Below are the code and all the weights of a small trained network. Each question names an input and a class and asks about switching units off, where a switched-off unit gives its printed mean instead of its output.

import numpy as np


def w(rows, s, z=0):
    codes = np.array(rows[::2]) - 128.0
    scale = np.full(codes.shape[1], s)
    scale[-1] = z or s
    return codes * scale


def f(y):
    return np.maximum(y, 0)


def log_softmax(a):
    a = a - a.max(-1, keepdims=True)
    return a - np.log(np.exp(a).sum(-1, keepdims=True))


def net(x, mask):
    res = np.array(x, float).reshape(1, 6) / 4 @ E
    y = f(res @ A[0][:, :-1].T + A[0][:, -1])
    res = res + np.where(mask, y, B[0][:, -1]) @ B[0][:, :-1]
    return log_softmax(res[-1] @ U[:, :-1].T + U[:, -1])


A, B = {}, {}
E = w([
[135,70,165],'x0',
[210,179,213],'x1',
[192,100,38],'x2',
[10,180,156],'x3',
[147,254,67],'x4',
[83,199,179],'x5',
],0.0073)
A[0] = w([
[219,108,172,193],'N0',
[167,162,100,138],'N1',
[83,133,87,84],'N2',
[82,118,185,205],'N3',
[146,150,80,138],'N4',
[144,79,134,211],'N5',
[157,43,78,186],'N6',
[177,50,250,226],'N7',
[57,100,156,173],'N8',
[115,76,26,131],'N9',
[97,181,172,117],'N10',
[73,140,83,186],'N11',
[155,66,112,165],'N12',
[124,98,176,81],'N13',
[137,116,92,91],'N14',
[98,150,86,93],'N15',
[109,133,44,172],'N16',
[136,199,199,198],'N17',
[116,135,117,84],'N18',
[111,94,61,154],'N19',
[100,94,38,128],'N20',
[95,69,71,253],'N21',
],0.014,0.0057)
B[0] = w([
[177,90,90,213],'N0',
[203,131,142,175],'N1',
[178,183,138,157],'N2',
[75,66,186,201],'N3',
[158,143,159,175],'N4',
[138,45,71,191],'N5',
[171,2,94,228],'N6',
[125,67,75,249],'N7',
[98,124,236,193],'N8',
[211,74,129,213],'N9',
[99,121,107,184],'N10',
[159,111,186,189],'N11',
[144,92,95,195],'N12',
[120,136,129,155],'N13',
[123,91,156,152],'N14',
[161,168,127,158],'N15',
[187,114,163,199],'N16',
[138,72,27,214],'N17',
[134,141,125,132],'N18',
[155,107,174,188],'N19',
[166,115,151,196],'N20',
[149,93,191,223],'N21',
],0.0093,0.012)
U = w([
[89,143,110,97],'0',
[117,101,92,251],'1',
[151,54,114,112],'2',
[165,151,105,175],'3',
[69,152,118,2],'4',
[69,166,136,32],'5',
[6,52,178,165],'6',
[157,114,210,53],'7',
],0.014,0.0093)

Each question gives the input, the list of numbers given to net, and the class t.
The units are the neurons (one row each of A and B). Each row of codes is followed by its name. A weight is (code - 128) times the scale printed after its matrix; where a second scale follows, it is the last column's (A, B and U).
mask holds one flag per neuron, in row order. A switched-off neuron (its flag False) gives its mean, the last column of its row in B, instead of its output. The means were averaged over made-up inputs and are rounded, as every weight is.
A unit's drop is (log p(t) with every unit on - log p(t) with that unit switched off) / (log p(t) with every unit on - log p(t) with every unit switched off).
The circuit of an input: a set's keep is (log p(t) with only the set's units on - log p(t) with every unit switched off) / (log p(t) with every unit on - log p(t) with every unit switched off). Starting from the 12 units with the biggest drops (on a tie, the unit counted first), units are removed one at a time, each time the one whose removal leaves the highest keep (on an exact tie, the one counted first), for as long as the keep stays at least 0.8.
circuit, biggest first: the units of the circuit, biggest drop first
unit that matters most: the unit with the biggest drop
top k neurons: the k neurons with the biggest drops, biggest first
drop when u is switched off: that unit's drop, to one decimal
input [1,5,-3,8,7,1], class 1: unit that matters most => N17
input [0,7,-2,4,-5,-3], class 6: circuit, biggest first => N3, N9, N6
input [-5,8,7,2,-4,5], class 3: circuit, biggest first => N6, N3, N21
input [8,-3,3,8,-8,-7], class 6: top 2 neurons => N8, N3
input [3,6,1,4,8,5], class 1: top 2 neurons => N17, N10
input [-3,-3,4,2,8,2], class 3: top 2 neurons => N8, N3
input [4,-8,-3,6,-1,-8], class 7: drop when N8 is switched off => 0.2
input [-4,-6,-8,-6,5,-6], class 7: drop when N17 is switched off => 0.3
input [0,8,2,6,7,4], class 1: drop when N17 is switched off => 0.7
input [0,-4,5,-1,6,4], class 3: top 2 neurons => N8, N3
